Here is a tiny trained network, its code and every weight. The questions are about switching its units off for an input and a class, where a switched-off unit gives its printed mean instead of its output.

import numpy as np


def w(rows, s, z=0):
    codes = np.array(rows[::2]) - 128.0
    scale = np.full(codes.shape[1], s)
    scale[-1] = z or s
    return codes * scale


def f(y):
    return np.maximum(y, 0)


def log_softmax(a):
    a = a - a.max(-1, keepdims=True)
    return a - np.log(np.exp(a).sum(-1, keepdims=True))


def net(x, mask):
    res = np.array(x, float).reshape(1, 5) / 4 @ E
    y = f(res @ A[0][:, :-1].T + A[0][:, -1])
    res = res + np.where(mask, y, B[0][:, -1]) @ B[0][:, :-1]
    return log_softmax(res[-1] @ U[:, :-1].T + U[:, -1])


A, B = {}, {}
E = w([
[130,130,126,124,129],'x0',
[158,54,204,2,100],'x1',
[123,117,132,137,118],'x2',
[13,202,219,92,128],'x3',
[188,184,178,155,1],'x4',
],0.0061)
A[0] = w([
[168,204,112,169,66,118],'n0',
[136,113,163,68,95,17],'n1',
[183,128,171,96,79,94],'n2',
[107,189,48,187,149,84],'n3',
[188,67,74,145,98,171],'n4',
[157,35,174,27,100,228],'n5',
[135,65,84,140,100,110],'n6',
[164,114,150,56,109,18],'n7',
[128,179,212,148,60,138],'n8',
[121,181,98,205,72,254],'n9',
[1,158,182,93,122,133],'n10',
[64,189,171,133,60,159],'n11',
],0.0098,0.0039)
B[0] = w([
[77,43,106,96,212,191],'n0',
[53,73,180,190,175,156],'n1',
[76,69,93,146,209,178],'n2',
[26,39,112,119,84,194],'n3',
[165,210,61,42,2,210],'n4',
[15,43,119,75,148,254],'n5',
[133,161,34,76,136,165],'n6',
[48,95,120,151,153,158],'n7',
[199,87,68,37,156,203],'n8',
[49,63,126,68,235,230],'n9',
[215,157,17,67,31,219],'n10',
[107,82,48,52,132,203],'n11',
],0.0071,0.0079)
U = w([
[162,157,31,77,64,165],'0',
[2,53,155,172,194,122],'1',
[96,122,109,106,163,253],'2',
[143,72,92,113,201,164],'3',
[104,108,104,121,128,226],'4',
[113,147,184,138,117,104],'5',
[202,212,193,189,65,2],'6',
[184,212,209,173,76,2],'7',
],0.0084,0.0047)

Each question gives the input, the list of numbers given to net, and the class t.
The units are the neurons (one row each of A and B). Each row of codes is followed by its name. A weight is (code - 128) times the scale printed after its matrix; where a second scale follows, it is the last column's (A, B and U).
mask holds one flag per neuron, in row order. A switched-off neuron (its flag False) gives its mean, the last column of its row in B, instead of its output. The means were averaged over made-up inputs and are rounded, as every weight is.
A unit's drop is (log p(t) with every unit on - log p(t) with that unit switched off) / (log p(t) with every unit on - log p(t) with every unit switched off).
The circuit of an input: a set's keep is (log p(t) with only the set's units on - log p(t) with every unit switched off) / (log p(t) with every unit on - log p(t) with every unit switched off). Starting from all 12 units, units are removed one at a time, each time the one whose removal leaves the highest keep (on an exact tie, the one counted first), for as long as the keep stays at least 0.8.
units of the circuit, in order: the units of the circuit, biggest drop first
most important unit: the unit with the biggest drop
top k neurons: the k neurons with the biggest drops, biggest first
drop when u is switched off: that unit's drop, to one decimal
input [-4,-6,-4,3,4], class 1: units of the circuit, in order	[n9]
input [4,7,6,-2,-3], class 1: units of the circuit, in order	[n5 n10]
input [5,-7,-5,-2,-1], class 1: top 4 neurons	[n3 n10 n9 n8]
input [-5,-2,0,-5,-4], class 0: units of the circuit, in order	[n4 n5]
input [-2,4,-1,-8,-3], class 0: top 2 neurons	[n4 n9]
input [0,8,-5,0,2], class 1: units of the circuit, in order	[n5 n1]
input [3,0,-6,-6,-3], class 0: units of the circuit, in order	[n4 n9]
input [-3,6,5,0,-4], class 1: top 3 neurons	[n5 n4 n8]
input [-3,1,2,6,8], class 3: units of the circuit, in order	[n4 n0 n8]
input [-5,6,3,8,-2], class 0: top 2 neurons	[n10 n9]
input [4,5,3,-1,8], class 3: top 3 neurons	[n8 n3 n11]
input [-1,-3,-3,-6,-3], class 0: top 2 neurons	[n4 n5]
input [-1,-4,-4,2,6], class 3: top 2 neurons	[n8 n5]
input [4,-2,4,-8,-3], class 0: units of the circuit, in order	[n4]
input [-5,-8,3,2,4], class 1: top 2 neurons	[n9 n3]
input [4,-8,8,8,0], class 0: top 3 neurons	[n10 n5 n11]
input [-6,8,-8,-3,-7], class 1: top 2 neurons	[n5 n10]
input [-2,-1,-5,8,1], class 0: drop when n10 is switched off	0.4
input [-5,7,1,-5,7], class 1: drop when n2 is switched off	0.3
input [3,-8,1,0,2], class 1: drop when n2 is switched off	0.0
input [4,-7,-2,-5,3], class 1: most important unit	n9
